Below is a small trained network, with its code and all its weights. Each question gives an input and a class and asks what happens when units are switched off, that is, made to give their printed mean instead of their output.

import numpy as np


def w(rows, s, z=0):
    codes = np.array(rows[::2]) - 128.0
    scale = np.full(codes.shape[1], s)
    scale[-1] = z or s
    return codes * scale


def f(y):
    return y / 2 * (1 + np.tanh(0.7978845608 * (y + 0.044715 * y**3)))


def log_softmax(a):
    a = a - a.max(-1, keepdims=True)
    return a - np.log(np.exp(a).sum(-1, keepdims=True))


def net(x, mask):
    res = np.array(x, float).reshape(1, 6) / 4 @ E
    y = f(res @ A[0][:, :-1].T + A[0][:, -1])
    res = res + np.where(mask, y, B[0][:, -1]) @ B[0][:, :-1]
    return log_softmax(res[-1] @ U[:, :-1].T + U[:, -1])


A, B = {}, {}
E = w([
[168,219,151,186,29,86,177,66,128,162,109,148],'x0',
[142,166,56,79,115,156,78,141,31,148,92,225],'x1',
[7,187,173,82,132,163,142,96,124,96,153,156],'x2',
[169,104,135,109,109,131,128,87,144,106,134,156],'x3',
[60,85,15,138,91,77,217,133,130,115,146,165],'x4',
[124,143,107,117,127,114,105,121,147,118,126,110],'x5',
],0.012)
A[0] = w([
[145,218,137,143,73,105,204,100,134,143,65,111,25],'n1',
[83,104,177,174,139,119,162,74,174,109,150,67,129],'n2',
[160,180,197,131,163,189,74,117,144,148,99,115,75],'n3',
[118,127,133,131,149,123,127,108,105,156,132,139,29],'n4',
[152,229,152,213,66,75,136,71,129,175,143,147,74],'n5',
[139,135,125,95,146,130,156,123,133,152,119,123,95],'n6',
[141,127,122,154,157,117,131,120,124,126,118,133,31],'n7',
[129,118,165,165,130,99,159,137,219,112,196,77,107],'n8',
[143,160,80,130,123,119,100,120,90,117,145,142,85],'n9',
[83,128,93,144,38,59,186,135,127,114,121,145,92],'n10',
[107,144,70,154,130,119,190,124,134,96,151,159,72],'n11',
[167,172,195,142,137,130,91,113,128,160,109,118,79],'n12',
[144,120,138,129,106,121,154,133,171,93,131,83,90],'n13',
[191,102,97,163,103,93,95,153,135,179,115,93,49],'n14',
[7,213,189,76,126,187,163,84,162,82,185,175,2],'n15',
[112,124,149,145,112,95,133,123,161,104,88,120,82],'n16',
[127,134,147,159,123,133,143,125,128,166,124,152,49],'n17',
[86,50,52,131,160,100,180,127,147,133,160,151,80],'n18',
[86,55,135,123,165,154,98,155,124,134,157,134,35],'n19',
[131,182,58,81,111,168,74,108,42,145,62,213,108],'n20',
[208,69,88,178,156,94,136,157,147,169,92,114,64],'n21',
[121,41,111,74,190,165,91,207,135,54,180,107,24],'n22',
[131,141,107,96,115,129,120,124,118,146,115,132,20],'n23',
[148,134,162,119,132,191,71,154,159,112,128,100,25],'n24',
[120,158,106,123,106,138,94,131,88,107,157,143,48],'n25',
],0.012,0.0053)
B[0] = w([
[99,141,105,80,189,184,79,88,138,119,90,184,213],'n1',
[189,134,119,147,114,128,239,237,119,65,157,193,222],'n2',
[167,178,107,88,81,91,147,71,71,215,197,41,216],'n3',
[130,146,117,140,125,118,141,129,141,121,95,107,124],'n4',
[42,85,104,116,255,156,100,70,167,86,81,179,248],'n5',
[137,138,114,120,117,182,123,121,174,120,161,129,124],'n6',
[116,103,122,109,101,124,160,111,142,135,129,135,124],'n7',
[178,184,173,169,159,168,180,211,114,77,149,145,224],'n8',
[145,114,177,155,141,148,152,166,97,61,133,112,157],'n9',
[159,153,136,58,125,107,104,91,72,209,194,85,212],'n10',
[148,150,129,117,103,121,148,79,108,161,177,36,178],'n11',
[151,164,112,69,109,62,127,90,68,207,165,79,197],'n12',
[170,144,114,139,124,153,137,161,116,91,156,180,170],'n13',
[98,53,120,169,58,130,105,157,171,138,74,101,186],'n14',
[75,31,120,184,28,107,32,164,189,130,61,85,245],'n15',
[152,150,138,144,151,136,139,137,111,128,117,135,150],'n16',
[95,116,124,94,145,129,142,139,158,110,134,121,138],'n17',
[167,200,149,66,141,70,93,76,46,167,158,26,198],'n18',
[80,135,95,136,173,171,109,93,168,142,102,166,173],'n19',
[194,168,174,198,141,132,217,240,122,83,164,175,250],'n20',
[87,77,134,158,29,129,52,143,171,122,71,146,202],'n21',
[101,124,112,117,205,155,111,50,144,111,86,197,222],'n22',
[132,124,128,138,133,112,147,147,126,133,102,111,134],'n23',
[117,157,95,90,121,88,167,82,119,140,178,105,175],'n24',
[154,86,110,131,101,141,178,122,127,115,135,150,151],'n25',
],0.0084,0.019)
U = w([
[150,149,139,153,124,138,192,209,121,125,141,169,242],'0',
[88,122,125,118,201,143,118,78,142,140,105,176,199],'1',
[136,159,130,103,89,120,135,89,96,169,162,78,44],'2',
[96,82,131,157,7,130,86,159,155,139,86,127,9],'3',
],0.014,0.0013)

Each question gives the input, the list of numbers given to net, and the class t.
The units are the neurons (one row each of A and B). Each row of codes is followed by its name. A weight is (code - 128) times the scale printed after its matrix; where a second scale follows, it is the last column's (A, B and U).
mask holds one flag per neuron, in row order. A switched-off neuron (its flag False) gives its mean, the last column of its row in B, instead of its output. The means were averaged over made-up inputs and are rounded, as every weight is.
A unit's drop is (log p(t) with every unit on - log p(t) with that unit switched off) / (log p(t) with every unit on - log p(t) with every unit switched off).
The circuit of an input: a set's keep is (log p(t) with only the set's units on - log p(t) with every unit switched off) / (log p(t) with every unit on - log p(t) with every unit switched off). Starting from the 12 units with the biggest drops (on a tie, the unit counted first), units are removed one at a time, each time the one whose removal leaves the highest keep (on an exact tie, the one counted first), for as long as the keep stays at least 0.8.
units of the circuit, in order: the units of the circuit, biggest drop first
most important unit: the unit with the biggest drop
top k neurons: the k neurons with the biggest drops, biggest first
drop of u: that unit's drop, to one decimal
input [7,0,-5,8,-2,6], class 1: units of the circuit, in order	(n5)
input [8,-6,-4,-8,-4,0], class 1: top 3 neurons	(n5, n1, n20)
input [-8,6,-5,2,8,2], class 1: top 4 neurons	(n22, n3, n19, n12)
input [5,-8,6,-6,-8,5], class 0: top 4 neurons	(n2, n8, n18, n10)
input [2,1,3,3,3,-8], class 2: top 3 neurons	(n21, n10, n14)
input [1,-5,6,4,6,8], class 2: top 2 neurons	(n10, n18)
input [5,-4,-3,-6,4,-4], class 1: top 2 neurons	(n5, n20)
input [5,4,-4,-7,-2,1], class 1: top 3 neurons	(n5, n15, n2)
input [-5,5,-1,0,-6,-5], class 2: top 4 neurons	(n3, n5, n2, n8)
input [4,8,8,8,-7,3], class 0: top 3 neurons	(n20, n21, n14)
input [-2,6,-7,-2,-3,-8], class 3: top 4 neurons	(n21, n14, n2, n8)
input [6,-1,7,5,-5,5], class 3: top 2 neurons	(n15, n22)
input [-1,-2,-4,-7,3,7], class 3: drop of n20	0.3
input [-5,5,3,4,1,7], class 0: most important unit	n20
input [-5,6,6,-3,-2,-4], class 0: drop of n20	4.6
input [-2,3,-6,-5,-2,8], class 3: drop of n14	0.0
